In the rows, 128 means zero.
Each row has a class, written after it.
[173 155 102  89 189 195 103 141 132 107 141 154 149 137 135 132 133 107
 111 169 116 142 174 194 124 128 144 153 130 111  85  76  74  99 132 138
 109 140 158 144 114 112 101  93] => refar
[134 151  92 104 106  83 117 137 121  77  97 116 136 100 116 117  96 103
 138  81 133 161 121 111 130 162 122 158  78 156 134  93 142 137 216 119
 166  92  83 124  92 133 160 196] => Merit
[133 117 104 113  83 116 177 126 122  93  98 138 117 113 117 102 131 132
 115 110 154  99 119 136 115 158 110 144 117 133 159 104 127 143 192 149
 152  93  97 141 141 161 143 180] => gok
[157 119  51  74 170 190 141 142 168  86 110 146 131 141 110 158 172 108
 100 186  98 195 195 203 132 126 163 146 106 107 122  76  27  98 131 170
 125 161 157 148 113 100  81  82] => vutog
[134 153 138 118 107 141 120 163  61 176 114  65 120 165 157 156 111 152
 110 172 141 114 145 102 106 156 108  90 175  89 112 139 149 123 130 125
 100  97 162 105 166  82 176 103] => Sopi
[149 104  80  73 112 200 196 136 145  92 122 159 110 134 136 123 194 146
  78 204 137 142 181 216 115 137 158 119 129  95 156  96  33 114 126 191
 139 130 126 152 150 152  68 100] => Sopi
[137 163 195  93 204 201  74 144 105 196 134  56 143 143 158 158 111 117
 129 150 127 122 153 142 117  94 110 134 157  99  31 131  77  93 139 117
  83 131 202 112 118  57 137  75] => Sopi
[142 135 109 123 185  89  92 123 158 109 117 126 151 130  90 137  71  82
 144  86  69 152 126 173 136 136 131 151 132 130  75  86 133 129 142  92
 126 137 139 118  75 101 124 141] => Mipev
[ 88 101 129 109 148 144 160 101 184 137 122 102 108 127 122 147 171 129
 139 146 125 167 148 160 149  99 176 120 122 147 142 134  63 111 121 154
 125 156 152 130 140  77  76 114] => Merit
[156 142 165 139 156 114  88 135  97 164 132 122 141 163 119 134  71 122
 118 125  94  75 128 144 116 142 116 127 174  92  88 105 154 123 132  99
 102 125 160 126 129 107 149 124] => gok
[ 85 117 163 137 114 138 156 102 153 167 164 122 100 134 149 130 184 176
 150 173 151 117 121 138 142 108 162  87 140 127 183 171 112 129  73 146
  97 142 158 133 174 113  85 128] => Merit
[121 109 144  77 166 203 159 116 185  95 126 153 131  53 133 110 183  99
 134  93 177 157 145 177 115  84 128 174  74 163 116 115  28 111 195 165
 167 121 129 146  90 137  93 148] => Sopi
[140 139 105 128 142 116 106 126 121 124 120 109 134 143 134 145  99 109
 135 129 106 127 140 130 135 142 121 132 145 130  97 102 139 119 133 118
 114 131 145 120 126  89 145 130] => refar
[ 99 103 113  84 205 198 133 113 195 120 103 104 128  97 113 173 182  95
 143 136 122 196 170 161 140  68 167 145  95 144  93 112   4  93 151 161
 115 176 176 142 104  44  73  92] => vutog
[136 158  92  91 127 169 138 142 122  91 102 102 129  93 149 126 140 115
 137 128 178 154 146 112 121 138 109 159  94 158 108 107  99 122 202 148
 135  95 125 127 128 108 153 148] => refar
[131 142 122 123 100 138 145 134 128 116 140 133 110 135 135 120 151 163
 140 169 141 112 134 131 117 145 132  95 149 125 165 132 132 148 102 139
 118 112 140 140 130 129 120 140] => vid
[135 135 131 124 138 110 115 127 142 102 119 124 130 120 113 125 109 113
 150 110 119 125 122 128 127 137 125 130 135 148 121 114 138 144 145 120
 136 114 128 130  78 119 133 155] => vid
[158 100 136 115 201 155 117 131 136 152 115 113 144 192 116 167  98 105
  90 174  43 154 189 203 148 121 177 122 178  90  78  71  92  97 110 129
  96 189 170 131 114  69  84  56] => gok
[147 149 128 111 188 158 110 120 163 106 156 172 146 111 111 110 128 110
 148 124 116 136 129 209 124 115 145 158 119 124 103 106  90 126 129 122
 121 132 156 136  97 142  86 137] => Mipev
[ 94 111 136 105 127 196 192 105 171 129 122 117  99  97 149 128 197 155
 137 154 173 145 151 159 126  95 155 120 113 154 148 140  55 124 159 182
 118 135 155 146 161 101  77 116] => gok
[154 140 205 144 194 150  77 111 142 167 184 179 145 133 116 107 109 125
 134 115 114  53 111 193 122  96 137 137 175  98  97 121 122 121  90 104
 102 150 176 138 123 137 101 133] => gok
[ 77  81  98  98 117 156 227 112 168 129  80  45  95 138 137 169 177 138
 124 168 126 186 171 143 140 109 158 100 119 143 143 144  60 124 128 173
 118 147 147 124 165  58  92 101] => Mipev
[150 137 163 137 136 152 123 115 135 129 169 198 133 115 122  84 134 145
 127 118 149  54 105 183 116 123 132 145 148 111 147 120 126 138 119 129
 127 121 137 148 137 184 105 172] => gok
[142 179 136 151  59 124 130 161  44 165 139  99 115 156 175 120 123 179
 118 171 192  51 111  61 105 175  76  96 176  96 159 153 211 153 108 124
 103  67 134 114 209 137 203 160] => refar
[152 162 200 136 186 152  51 140 101 190 163 120 147 133 143 135  93 124
 140 122 124  84 119 148 112 109 113 127 173  94  69 131 135 116 112  93
  95 123 191 115 114  96 143 115] => Sopi
[109  88 163 160 178  95 111  71 191 163 155 137 119 158 115 145 126 105
 161 112  68 104 120 166 162  96 154 115 190 132 108 133 115 120  40 117
 109 192 166 123 119  92  83 111] => refar
[142 120 100 151  99  58 130 113 133 110 122 153 122 152 101 115  87 129
 131 100  86  98 107 151 134 169 125 122 160 119 144  93 174 149 134 112
 129 126 117 127 117 146 134 159] => gok
[128 159 135 123 106 135 127 136 123 109 133 128 123 104 134 111 135 146
 155 129 164 112 114 108 114 137 115 123 124 151 142 130 137 152 145 132
 129  95 132 133 112 132 142 169] => vid
[ 63 110 148 120 114 107 168 101 176 116  82  68 105  68 117 141 140 107
 185  74 161 156 109  79 129  98 116 130  98 210 123 153 113 152 187 143
 157 104 111 124 106  69 137 174] => vid
[122 126 144 155 154  99  98 103 137 164 140 103 127 154 130 147 103 121
 151 126  94 101 119 130 144 119 126 113 184 123 101 129 148 125  85 106
  95 153 169 112 137  77 132 119] => refar
[145 180 155 137 134  98  72 142 110 112 127 116 140 100 119 111  73 116
 174  84 144 105  91  83 112 145  89 139 127 156 103 120 182 154 167  87
 132  86 133 115  74 118 183 184] => vid
[125 119 100  73 144 179 185 144 132 112  83  74 123 126 124 151 145 116
 109 162 139 168 178 157 114 121 131 140 103 123 105 114  55 113 175 153
 131 115 141 132 153  79 122 117] => Mipev
[104 110 164 140 145 149 152  87 180 146 158 165 114 116 125 114 167 148
 149 129 135 102 114 175 140 100 157 121 150 137 149 140  98 132  95 149
 109 154 159 140 142 133  70 129] => gok
[166 146 130 128 122 131 125 131 123 102 138 168 148 115 109  96 121 130
 126 109 151  88 113 152 106 142 109 145 126 118 141 116 142 147 152 124
 124 110 124 139 113 174 132 175] => sanon
[118 132 108 106 164 125 117 113 157 104  97  91 135 101 121 142 109  82
 155  82 127 155 136 121 137 116 113 161 116 169  80 105 102 118 187 123
 138 129 132 119  99  70 144 147] => refar
[103  88 132 135 118  84 169  75 204  92 123 149 111  86  79  96 145 105
 167  75 113  92  90 145 135 107 119 140 132 167 162 141 116 156 124 132
 169 125 104 143  86 150 100 206] => vid
[190 199 119  81 167 215 101 163 120  70 182 225 158  85 130  73 140 131
 131 143 185 126 136 217  99 129 127 186  80 112 119  93  94 128 169 132
 135  84 128 159 105 212 101 171] => Mipev
[130 131 141 142 149 104 122 105 159 124 150 149 130 115 116 111 119 124
 158 105 118 118 102 174 134 114 132 137 133 137 123 134 133 141 106 114
 127 134 136 125 122 137 105 159] => Mipev
[115 104 141 149  98  63 145  92 145 139 146 147 113 148  95 109 126 131
 137 114 106  80  91 143 143 144 136 111 157 115 173 137 156 142  84 118
 137 127 114 129 145 155 117 180] => Merit
[156  93  48  95  97 132 196 142 139  70  74 121 126 168 113 148 144 124
  91 176  99 177 185 171 126 176 151 114 117 113 162  78  98 128 158 164
 121 140 123 141 117 121 106 101] => sanon
[ 56 106 157 127  75 101 189  97 152 145 107  80  91  91 134 121 165 147
 160 105 187 119  93  76 129 112 122 114 102 170 180 179 123 142 158 152
 144  96 112 125 171 108 134 187] => Merit
[164 147 139 105 158 157  97 143 114 131 144 153 145 119 127 117 121 118
 116 127 134 110 133 177 110 132 119 146 144 102  99 104 106 117 143 123
 129 112 143 130 110 137 131 130] => Sopi
[146 131 126 132 127 128 132 115 115 142 149 142 127 158 128 120 131 136
 118 163 123  74 126 150 127 143 117 118 177  94 130 123 132 126  79 130
 109 124 147 133 162 139 129 136] => refar
[100 126 125 104 123 163 185 104 186  80 134 158 114  47 136  89 187 137
 166 101 199 146 108 164 119  96 129 161  61 181 163 150  73 145 175 164
 152 105 110 147 127 160  88 188] => Mipev
[153  97 142  85 193 178 140 115 188  93 126 156 140 120  91 124 143  85
 118 133  99 131 163 208 129  93 155 155 130 128 102  86  36 112 128 143
 148 158 147 157  73 116  73 126] => vid
[119 133 213 118 205 159  87  97 175 152 174 168 144  87 112 109 140 101
 162  91 142 104 103 172 132  75 150 163 115 138 112 134  79 108 122 112
 128 141 161 143  99 128  89 158] => Merit
[141 125 106 155  88  57 130 127 117 124 107 113 128 169 112 141  90 133
 138 128  99 124 118 109 132 178 116  96 158 119 149 118 197 153 118 106
 104 131 134 113 127 119 156 139] => sanon
[ 78  96  88 118 102 115 189  89 204  93 104 128  96  81 105 129 186 124
 165  99 154 160 114 122 141 107 123 137  81 172 173 147  83 146 146 171
 152 132 119 135 128 124 106 173] => vutog
[198 170 100 125 125 115  89 162  93  99 129 155 157 153 122 118  86 125
 117 141 122 123 136 150 113 183 112 127 136  95 125  83 176 140 153 100
 103 111 144 131  99 151 157 137] => sanon
[ 85 127 128 145 107 107 138 121 132 168 110  69 104 136 140 162 144 149
 157 147 138 135 116  69 136 126 112  91 138 127 147 165 144 142 105 133
  94 129 168 111 163  74 155 128] => vutog
[109 114 183 167 145  94 111 112 111 209 138  92 123 187 116 156  89 142
 128 144  77  64 118 125 130 124 140  83 222  86 106 147 163 126  68 102
  81 152 184 111 168  73 134 108] => gok
[149 145 116 141 103  91 117 129 116 136 164 160 120 183 118 117 119 158
 120 176  91  98 124 163 135 173 150  93 163  90 167 112 167 140  62 119
 101 131 137 127 151 154 109 135] => Merit
[138 137 104 108 109 151 144 130 148  93 135 166 117  97 137 110 158 138
 133 123 165 145 133 165 119 137 127 135 108 138 147 112 102 137 158 152
 148 108 119 133 114 156 111 140] => Sopi
[124 139 106 115 104 105 141 128 124 121 122 111 117 141 127 130 129 139
 126 143 122 141 133 131 133 155 138 111 118 127 154 116 137 133 133 132
 125 115 121 129 137 116 127 147] => Merit
[ 82 109 123 116 102 108 186 126 119 149  66  20 106 129 139 157 125 132
 137 130 141 144 131  78 122 131 106 110 130 142 125 159 122 134 165 135
 123 107 136 107 169  55 165 144] => Mipev
[ 86 133 185 166  93  98 136 113  98 211 165  92 101 160 140 130 147 189
 138 180 143  63  93  89 129 125 143  64 181  99 179 201 170 140  42 116
  86 122 163 110 211 120 138 139] => Merit
[111 126 157 145 148 104 113 110 145 155 123 112 126 128 123 136 105 123
 153  99 108 114 115 130 132 122 134 124 153 140 110 125 136 130 139 110
 111 140 156 121 123  89 127 134] => gok
[175 119  75 110 104 110 156 151 106 102  91 117 136 185 100 142 108 124
  87 168  95 125 163 156 114 183 127 107 163  80 140  86 136 133 133 130
 113 127 135 131 133 121 139 120] => sanon
[141 139 202 147 200 106  50 114 139 181 170 139 151 154 102 129  84 107
 148 113  80  80 109 166 139 107 150 137 174 101  88 124 134 114  82  82
 103 151 177 120 110 103 111 143] => Merit
[161 149  98 124 130 138 116 135 115 117 149 148 128 158 138 124 122 137
 120 168 117 107 142 166 128 150 127 121 160 101 127  96 138 125 101 128
 107 126 146 133 143 132 127 125] => refar
[130 126 138 150 135  65  86 120 129 144 124 107 129 140 121 145  79 109
 155  82  84 126 112 128 134 143 113 118 159 133  99 118 168 137 130  93
 125 133 140 100  93  94 152 134] => Sopi
[113 134 142 104 113 169 168 125 134 112 105 116 118  72 137 105 154 132
 139 102 196 113 122 119 107 115 108 159  93 162 134 134  91 130 219 159
 148  93 122 138 149 125 138 178] => gok
[158 155 113 113 150 135 113 149 110 123 139 131 138 157 127 133 106 132
 123 165 105 133 145 175 124 152 137 122 141  96 109 108 134 129 109 116
  99 123 152 125 133 124 123 118] => Mipev
[106 117 124  96 141 177 169 112 171 108 110 122 119  88 132 126 163 122
 139 115 155 156 145 158 126 103 146 149  97 163 122 112  62 119 191 162
 134 130 139 142 125 103  96 133] => gok
[ 79 113 144 147  84  88 154 105 141 150 111  83  98 105 150 134 142 144
 165  94 154 129  98  86 131 128 109  99 137 161 147 164 153 150 140 135
 133 114 127 105 141  95 148 151] => Sopi
[ 91 108 117 157 102  81 140 104 151 154 118  92 101 148 119 152 136 143
 158 140 109 124 107  90 147 134 120  90 154 123 155 152 155 146  81 128
 104 142 159 111 153  95 143 141] => vutog
[152 121  85 136  83  83 143 125 127 111 134 161 114 155 121 119 123 142
 117 139 101 120 125 171 130 174 126  99 158 104 160 102 156 147  99 129
 133 124 118 123 128 155 122 129] => Sopi
[114  99 111 122 128 125 165 129 142 141  73  49 119 163 123 179 132 123
 127 160 102 169 167 119 137 133 145  93 147 127 122 123 111 126 138 138
  90 158 168 116 138  42 119  89] => sanon
[109 105 131 144  65  92 172 116 110 161 121 103  93 156 142 134 148 164
 122 153 133  92 115 121 125 153 114  76 172 102 171 151 152 146  84 142
 121 117 134 116 179 124 140 132] => Sopi
[153 105   8  90  61 139 226 123 129  52 103 175 105 153 115 108 178 146
  67 187 126 125 166 185 130 178 131 125 124  91 191  78  99 130 119 191
 163 110  76 157 168 187 102 145] => refar
[134  99 202 151 209 124  88 109 153 189 129  86 148 173 108 166  91  97
 135 126  72 103 141 150 138  91 141 104 194  99  72 133 127 114  86  92
  76 188 204 118 107  51 110  87] => sanon
[140  76 127 130 155 117 158  89 201 106 122 161 138 136  80 118 137  96
 128 106  90 113 130 195 141 112 143 140 144 126 134 109  95 129 109 132
 128 171 141 144  96 138  73 143] => sanon
[125 150 162 140  76 125 153 127 111 128 136 137 123  91 142  86 147 168
 152 111 217  70  84  87 102 135  86 122 115 137 175 175 170 165 155 136
 120  82 122 132 156 172 161 202] => sanon
[149 116 112 122 139 113 134 103 187  69 147 201 131 101  81  99 140 104
 146  97 111 122 118 191 132 125 141 149 125 150 149  93 103 146 119 130
 165 134 112 152  70 166  88 174] => vid
[143 146 139 103 132 148 131 141 119 108 114 116 132 107 119 115 120 124
 133 128 153 106 130 118 108 130 105 138 124 134 119 119 115 138 163 126
 140  96 126 139 108 121 150 167] => vid
[121 113 135 136 158 126 121 107 140 155 132  99 121 168 134 163 120 117
 135 153  85 122 150 146 147 123 143 106 173 116 101 118 119 116  79 127
  93 161 170 121 139  74 112  95] => refar
[110 101 140  79 168 214 184 108 187 101 112 147 124  67 123 112 186 114
 124 120 171 138 156 188 117  79 151 166  88 153 122 115  17 111 201 179
 145 131 139 162 126 118  69 141] => gok
[121 141 171 123 138 147 124 115 137 147 168 149 125 123 121 106 147 144
 138 141 155  90 109 153 127 111 140 127 139 115 150 143 114 125 107 131
 116 124 148 135 150 141 104 163] => Merit
[123 117 190 131 221 161  95  95 199 143 141 138 151 102 111 137 134  95
 169  95 122 137 129 174 139  70 149 149 128 152  89 134  81 118 127 115
  99 178 185 131  79  84  77 112] => sanon
